Below are the code and all the weights of a small trained network. Each question names an input and a class and asks about switching units off, where a switched-off unit gives its printed mean instead of its output.

import numpy as np


def w(rows, s, z=0):
    codes = np.array(rows[::2]) - 128.0
    scale = np.full(codes.shape[1], s)
    scale[-1] = z or s
    return codes * scale


def f(y):
    return np.maximum(y, 0)


def log_softmax(a):
    a = a - a.max(-1, keepdims=True)
    return a - np.log(np.exp(a).sum(-1, keepdims=True))


def net(x, mask):
    res = np.array(x, float).reshape(1, 5) / 4 @ E
    y = f(res @ A[0][:, :-1].T + A[0][:, -1])
    res = res + np.where(mask, y, B[0][:, -1]) @ B[0][:, :-1]
    return log_softmax(res[-1] @ U[:, :-1].T + U[:, -1])


A, B = {}, {}
E = w([
[163,137,219,94,208,139,50,186],'x0',
[132,169,186,236,255,208,74,108],'x1',
[62,188,180,253,32,155,141,113],'x2',
[2,130,116,182,167,53,113,95],'x3',
[27,55,114,146,130,187,204,35],'x4',
],0.0091)
A[0] = w([
[142,72,115,81,207,103,112,95,177],'neuron 0',
[99,175,220,137,159,141,85,138,220],'neuron 1',
[184,116,120,127,78,111,125,146,164],'neuron 2',
[69,145,93,46,7,108,141,82,198],'neuron 3',
[94,158,155,105,167,63,56,144,198],'neuron 4',
[26,166,118,195,101,67,141,129,254],'neuron 5',
],0.011,0.0038)
B[0] = w([
[75,106,1,59,188,139,86,114,207],'neuron 0',
[114,103,139,103,184,160,141,42,225],'neuron 1',
[190,85,141,87,80,150,81,138,184],'neuron 2',
[132,101,186,115,21,126,142,126,252],'neuron 3',
[102,159,44,125,107,175,107,137,215],'neuron 4',
[68,191,77,133,56,177,137,113,250],'neuron 5',
],0.012,0.014)
U = w([
[122,87,173,209,175,31,96,190,54],'0',
[163,124,200,92,43,72,116,168,170],'1',
[78,81,29,90,201,122,18,160,165],'2',
[86,132,213,137,183,51,167,194,4],'3',
[66,195,103,93,87,184,199,27,241],'4',
[114,119,255,112,204,166,118,61,39],'5',
],0.0096,0.003)

Each question gives the input, the list of numbers given to net, and the class t.
The units are the neurons (one row each of A and B). Each row of codes is followed by its name. A weight is (code - 128) times the scale printed after its matrix; where a second scale follows, it is the last column's (A, B and U).
mask holds one flag per neuron, in row order. A switched-off neuron (its flag False) gives its mean, the last column of its row in B, instead of its output. The means were averaged over made-up inputs and are rounded, as every weight is.
A unit's drop is (log p(t) with every unit on - log p(t) with that unit switched off) / (log p(t) with every unit on - log p(t) with every unit switched off).
The circuit of an input: a set's keep is (log p(t) with only the set's units on - log p(t) with every unit switched off) / (log p(t) with every unit on - log p(t) with every unit switched off). Starting from all 6 units, units are removed one at a time, each time the one whose removal leaves the highest keep (on an exact tie, the one counted first), for as long as the keep stays at least 0.8.
units of the circuit, in order: the units of the circuit, biggest drop first
top k neurons: the k neurons with the biggest drops, biggest first
drop of u: that unit's drop, to one decimal
input [4,8,0,-3,-4], class 5: units of the circuit, in order -> (neuron 1)
input [6,-7,-2,0,3], class 1: units of the circuit, in order -> (neuron 3; neuron 5)
input [2,1,-1,0,6], class 2: units of the circuit, in order -> (neuron 3; neuron 5)
input [5,-3,1,-5,6], class 1: units of the circuit, in order -> (neuron 5; neuron 1)
input [8,4,1,-1,7], class 5: top 2 neurons -> (neuron 5; neuron 1)
input [2,-3,-3,-4,-4], class 2: top 2 neurons -> (neuron 3; neuron 0)
input [-3,-3,-6,4,-2], class 2: top 2 neurons -> (neuron 0; neuron 5)
input [-3,8,-2,-5,0], class 5: top 3 neurons -> (neuron 5; neuron 4; neuron 0)
input [8,-2,6,-4,-8], class 2: top 2 neurons -> (neuron 3; neuron 4)
input [-6,8,-6,4,3], class 2: drop of neuron 2 -> 0.0
input [0,-4,4,-6,7], class 1: drop of neuron 3 -> 0.1
input [-2,0,-4,-4,-2], class 2: drop of neuron 3 -> 0.3
